Here is a tiny trained network, its code and every weight. The questions are about switching its units off for an input and a target symbol, where a switched-off unit gives its printed mean instead of its output.

import numpy as np


def w(rows, s, z=0):
    codes = np.array(rows[::2]) - 128.0
    scale = np.full(codes.shape[1], s)
    scale[-1] = z or s
    return codes * scale


def f(y):
    return np.maximum(y, 0)


def softmax(a):
    e = np.exp(a - a.max(-1, keepdims=True))
    return e / e.sum(-1, keepdims=True)


def log_softmax(a):
    a = a - a.max(-1, keepdims=True)
    return a - np.log(np.exp(a).sum(-1, keepdims=True))


def net(x, mask):
    ids = ['ΓΔΘΛΞΨΩεημστ'.index(c) for c in x.split()]
    T = len(ids)
    res = E[ids] + P[:T]
    u = 0
    for l in range(3):
        q, k, v = (res @ M[l].T for M in (Q, K, V))
        z = softmax(np.where(np.tri(T) > 0, q @ k.T / 2**0.5, -1e9)) @ v
        res = res + np.where(mask[u], z, O[l][:, -1]) @ O[l][:, :-1]
        u += 1
        y = f(res @ A[l][:, :-1].T + A[l][:, -1])
        res = res + np.where(mask[u : u + 4], y, B[l][:, -1]) @ B[l][:, :-1]
        u += 4
    return log_softmax(res[-1] @ U[:, :-1].T + U[:, -1])


Q, K, V, O, A, B = {}, {}, {}, {}, {}, {}
E = w([
[107,221,115,202,152],'Γ',
[152,203,246,170,96],'Δ',
[142,148,149,206,126],'Θ',
[164,42,113,6,138],'Λ',
[170,155,157,117,176],'Ξ',
[108,110,65,247,124],'Ψ',
[185,103,190,135,114],'Ω',
[167,98,65,86,225],'ε',
[129,234,179,203,123],'η',
[215,127,205,41,174],'μ',
[172,139,169,126,147],'σ',
[205,213,63,75,152],'τ',
],0.014)
P = w([
[64,87,138,138,110],'0',
[119,129,114,135,170],'1',
[92,111,40,72,72],'2',
[205,112,79,167,137],'3',
[149,106,1,61,61],'4',
[230,53,74,171,68],'5',
],0.016)
Q[0] = w([
[153,198,44,40,1],'0.h0',
[254,114,84,188,73],'0.h0',
],0.0078)
K[0] = w([
[250,202,114,162,187],'0.h0',
[227,183,36,99,2],'0.h0',
],0.0076)
V[0] = w([
[138,150,235,103,109],'0.h0',
[62,254,73,236,152],'0.h0',
],0.0087)
O[0] = w([
[245,218,13,124,21,1],'0.h0',
[176,17,178,57,67,52],'0.h0',
],0.012,0.0042)
A[0] = w([
[60,102,112,104,143,129],'0.n0',
[100,155,151,154,89,75],'0.n1',
[72,176,174,2,109,2],'0.n2',
[150,175,205,156,100,225],'0.n3',
],0.0085,0.0078)
B[0] = w([
[165,246,100,137,147,253],'0.n0',
[103,206,201,205,69,137],'0.n1',
[113,253,48,158,135,140],'0.n2',
[112,33,16,48,246,241],'0.n3',
],0.0066,0.0057)
Q[1] = w([
[81,157,112,130,60],'1.h0',
[225,255,95,75,211],'1.h0',
],0.0085)
K[1] = w([
[72,162,136,154,30],'1.h0',
[76,185,81,2,151],'1.h0',
],0.0083)
V[1] = w([
[228,57,126,209,253],'1.h0',
[52,49,104,191,75],'1.h0',
],0.0028)
O[1] = w([
[84,95,13,68,17,255],'1.h0',
[68,254,128,112,79,75],'1.h0',
],0.0079,0.0036)
A[1] = w([
[61,145,254,105,67,18],'1.n0',
[127,145,42,87,92,255],'1.n1',
[81,237,108,8,161,144],'1.n2',
[183,47,205,51,140,154],'1.n3',
],0.0072,0.0038)
B[1] = w([
[130,155,144,96,146,132],'1.n0',
[114,53,161,255,171,254],'1.n1',
[173,110,186,129,187,226],'1.n2',
[86,153,112,86,123,204],'1.n3',
],0.0099,0.0079)
Q[2] = w([
[92,1,247,64,154],'2.h0',
[163,35,224,181,132],'2.h0',
],0.0044)
K[2] = w([
[71,82,94,161,137],'2.h0',
[124,51,3,108,143],'2.h0',
],0.0076)
V[2] = w([
[129,17,72,117,204],'2.h0',
[248,183,81,1,208],'2.h0',
],0.007)
O[2] = w([
[111,187,100,100,81,255],'2.h0',
[84,159,147,178,2,139],'2.h0',
],0.014,0.017)
A[2] = w([
[218,86,70,144,56,3],'2.n0',
[216,85,65,78,87,248],'2.n1',
[66,2,176,20,84,88],'2.n2',
[209,10,161,152,118,61],'2.n3',
],0.0087,0.0026)
B[2] = w([
[70,138,145,132,214,210],'2.n0',
[57,95,244,201,125,255],'2.n1',
[232,171,134,112,92,251],'2.n2',
[30,154,55,134,96,152],'2.n3',
],0.011,0.0062)
U = w([
[154,181,130,103,82,202],'Γ',
[80,114,194,165,165,148],'Δ',
[128,96,125,102,130,187],'Θ',
[121,242,180,134,182,3],'Λ',
[124,149,114,117,131,155],'Ξ',
[161,134,117,70,179,135],'Ψ',
[177,132,76,147,160,173],'Ω',
[3,232,117,13,138,161],'ε',
[104,124,172,111,101,171],'η',
[191,211,78,188,103,104],'μ',
[132,143,110,134,140,120],'σ',
[110,187,143,111,123,69],'τ',
],0.0078,0.0055)

Each question gives the input, a string of symbols that net reads in full, and the target symbol t.
The units are the heads (2 rows each of Q, K, V and O) and the neurons (one row each of A and B). Each row of codes is followed by its name. A weight is (code - 128) times the scale printed after its matrix; where a second scale follows, it is the last column's (O, A, B and U).
mask holds one flag per unit, layer by layer, with each layer's heads first. A switched-off unit (its flag False) gives its mean, the last column of its rows in O or B, instead of its output. The means were averaged over made-up inputs and are rounded, as every weight is.
A unit's drop is (log p(t) with every unit on - log p(t) with that unit switched off) / (log p(t) with every unit on - log p(t) with every unit switched off).
The circuit of an input: a set's keep is (log p(t) with only the set's units on - log p(t) with every unit switched off) / (log p(t) with every unit on - log p(t) with every unit switched off). Starting from the 12 units with the biggest drops (on a tie, the unit counted first), units are removed one at a time, each time the one whose removal leaves the highest keep (on an exact tie, the one counted first), for as long as the keep stays at least 0.8.
units of the circuit, in order: the units of the circuit, biggest drop first
unit that matters most: the unit with the biggest drop
top k neurons: the k neurons with the biggest drops, biggest first
top k neurons in layer l: the k neurons of layer l with the biggest drops, biggest first
input η ε ε ε, target ε: units of the circuit, in order	[0.h0, 2.h0]
input μ Δ ε ε Δ ε, target Δ: top 4 neurons	[2.n1, 2.n0, 0.n0, 2.n2]
input Δ Δ Λ, target Δ: units of the circuit, in order	[2.n1, 0.h0]
input Δ ε Γ μ, target Γ: unit that matters most	2.n2
input Ω μ Δ μ, target Δ: units of the circuit, in order	[0.h0, 2.n1, 2.n0, 1.h0]
input ε ε ε ε Γ Ω, target Γ: top 3 neurons	[2.n2, 1.n3, 1.n1]
input μ Θ Δ Δ Γ Δ, target Γ: units of the circuit, in order	[2.n2, 0.h0, 1.n1]
input ε η Δ ε Γ Δ, target Γ: units of the circuit, in order	[2.n2, 0.h0, 1.n3, 1.n1]
input ε Δ ε Δ ε η, target ε: units of the circuit, in order	[0.h0, 1.n1, 2.h0]
input Θ Δ μ Δ Ψ ε, target Ψ: units of the circuit, in order	[0.h0, 2.h0, 1.n1]
input Δ ε ε Γ Ω, target Γ: units of the circuit, in order	[2.n2, 0.h0]
input η Ω μ ε, target μ: units of the circuit, in order	[0.h0, 0.n3]
input Λ Γ Γ ε, target Γ: units of the circuit, in order	[2.n2, 0.h0, 1.h0, 2.h0]
input Δ Ψ ε, target Ψ: top 2 neurons	[0.n0, 0.n3]
input σ Δ μ, target Δ: units of the circuit, in order	[0.h0, 2.n1, 2.n0]
input Ψ σ Δ Γ μ, target Γ: units of the circuit, in order	[2.n2, 0.h0]
input ε Δ η, target Δ: units of the circuit, in order	[0.h0, 2.n1, 2.h0]
input Ω Ψ Δ, target Ψ: unit that matters most	2.h0
input Ω ε Δ Ψ, target Δ: top 3 neurons	[2.n1, 2.n0, 2.n2]
input σ μ Δ Δ, target Δ: top 4 neurons	[2.n1, 2.n0, 0.n3, 2.n2]
input Ω Γ Γ, target Γ: top 2 neurons	[2.n2, 1.n3]
input η Λ Δ μ ε σ, target ε: top 2 neurons	[1.n1, 2.n2]
input Ω ε μ Ξ, target μ: top 2 neurons in layer 2	[2.n1, 2.n0]
input Ψ μ Θ, target μ: top 2 neurons	[1.n1, 2.n1]
input ε ε Ψ Ω, target Ψ: top 2 neurons	[2.n2, 1.n3]
input ε Γ ε Λ, target ε: top 3 neurons	[1.n1, 2.n2, 2.n1]
